Below are the code and all the weights of a small trained network. Each question names an input and a class and asks about switching units off, where a switched-off unit gives its printed mean instead of its output.

import numpy as np


def w(rows, s, z=0):
    codes = np.array(rows[::2]) - 128.0
    scale = np.full(codes.shape[1], s)
    scale[-1] = z or s
    return codes * scale


def f(y):
    return y / 2 * (1 + np.tanh(0.7978845608 * (y + 0.044715 * y**3)))


def log_softmax(a):
    a = a - a.max(-1, keepdims=True)
    return a - np.log(np.exp(a).sum(-1, keepdims=True))


def net(x, mask):
    res = np.array(x, float).reshape(1, 6) / 4 @ E
    y = f(res @ A[0][:, :-1].T + A[0][:, -1])
    res = res + np.where(mask, y, B[0][:, -1]) @ B[0][:, :-1]
    return log_softmax(res[-1] @ U[:, :-1].T + U[:, -1])


A, B = {}, {}
E = w([
[82,207,120,121,171,81,138,103,102,52],'x0',
[168,108,192,239,173,130,161,156,204,115],'x1',
[206,242,151,103,70,145,141,150,179,43],'x2',
[180,151,89,171,254,115,33,77,96,108],'x3',
[56,150,154,160,94,103,103,37,122,76],'x4',
[113,107,162,156,139,33,84,212,184,173],'x5',
],0.0082)
A[0] = w([
[107,248,167,113,108,117,156,115,168,68,224],'n1',
[142,150,65,121,151,104,128,129,80,85,130],'n2',
[111,146,103,194,174,70,27,84,120,111,207],'n3',
[177,224,127,48,136,76,114,98,169,48,233],'n4',
[44,74,118,55,69,149,196,113,94,158,221],'n5',
[135,249,103,52,162,119,82,62,93,152,201],'n6',
[144,78,185,254,197,122,107,201,168,167,227],'n7',
[110,133,61,229,176,59,83,84,99,113,192],'n8',
[23,92,131,137,99,84,87,135,62,144,244],'n9',
[177,87,158,156,163,202,169,114,190,77,226],'n10',
[203,117,53,65,65,174,186,111,99,174,181],'n11',
[78,113,71,30,219,182,75,145,83,128,188],'n12',
[89,132,134,118,57,102,107,103,150,92,252],'n13',
],0.0072,0.0032)
B[0] = w([
[120,176,105,136,60,86,254,166,29,85,216],'n1',
[173,97,115,129,101,167,169,86,92,116,163],'n2',
[199,138,79,129,193,99,131,30,116,105,209],'n3',
[193,169,33,76,77,123,123,210,45,8,223],'n4',
[17,23,141,83,87,128,136,117,170,198,250],'n5',
[172,47,107,48,118,154,126,183,92,118,218],'n6',
[157,193,178,207,144,62,114,168,185,122,255],'n7',
[197,111,117,158,212,82,113,31,98,130,203],'n8',
[134,51,88,120,107,75,138,42,195,174,209],'n9',
[89,198,213,146,161,169,145,155,127,74,207],'n10',
[30,198,79,173,165,218,38,169,68,221,224],'n11',
[144,72,156,82,153,164,52,148,89,138,211],'n12',
[90,149,117,102,85,107,213,134,98,129,185],'n13',
],0.0063,0.0092)
U = w([
[147,152,254,186,110,192,185,58,121,51,189],'0',
[221,52,104,52,143,170,84,93,97,106,7],'1',
[162,162,50,90,57,125,177,196,82,56,182],'2',
[147,137,82,218,191,64,82,48,134,138,5],'3',
[35,37,107,67,59,102,162,85,161,178,159],'4',
[155,93,167,167,133,89,110,238,200,191,123],'5',
[56,135,84,122,138,238,50,157,67,204,199],'6',
],0.0072,0.0011)

Each question gives the input, the list of numbers given to net, and the class t.
The units are the neurons (one row each of A and B). Each row of codes is followed by its name. A weight is (code - 128) times the scale printed after its matrix; where a second scale follows, it is the last column's (A, B and U).
mask holds one flag per neuron, in row order. A switched-off neuron (its flag False) gives its mean, the last column of its row in B, instead of its output. The means were averaged over made-up inputs and are rounded, as every weight is.
A unit's drop is (log p(t) with every unit on - log p(t) with that unit switched off) / (log p(t) with every unit on - log p(t) with every unit switched off).
The circuit of an input: a set's keep is (log p(t) with only the set's units on - log p(t) with every unit switched off) / (log p(t) with every unit on - log p(t) with every unit switched off). Starting from the 12 units with the biggest drops (on a tie, the unit counted first), units are removed one at a time, each time the one whose removal leaves the highest keep (on an exact tie, the one counted first), for as long as the keep stays at least 0.8.
units of the circuit, in order: the units of the circuit, biggest drop first
unit that matters most: the unit with the biggest drop
top k neurons: the k neurons with the biggest drops, biggest first
drop when u is switched off: that unit's drop, to one decimal
input [1,-5,-7,3,0,5], class 3: unit that matters most : n8
input [-1,6,6,-2,1,6], class 0: units of the circuit, in order : [n10; n5]
input [0,-7,-4,2,-3,7], class 1: units of the circuit, in order : [n12; n11]
input [-2,0,4,4,-7,-4], class 6: top 2 neurons : [n11; n1]
input [-5,6,-1,5,1,8], class 3: top 2 neurons : [n3; n8]
input [-4,4,1,3,3,-3], class 0: units of the circuit, in order : [n10; n11]
input [1,8,2,8,-8,-5], class 0: top 3 neurons : [n10; n11; n9]
input [7,-5,-3,-2,4,-5], class 4: top 2 neurons : [n5; n9]
input [-5,-8,-1,-3,-6,-7], class 6: drop when n11 is switched off : 0.9
input [-7,-6,4,1,-7,2], class 6: drop when n11 is switched off : 0.2
input [5,-2,5,7,7,3], class 2: drop when n1 is switched off : 0.3
input [-5,0,-1,-1,-1,-7], class 6: drop when n11 is switched off : 0.2
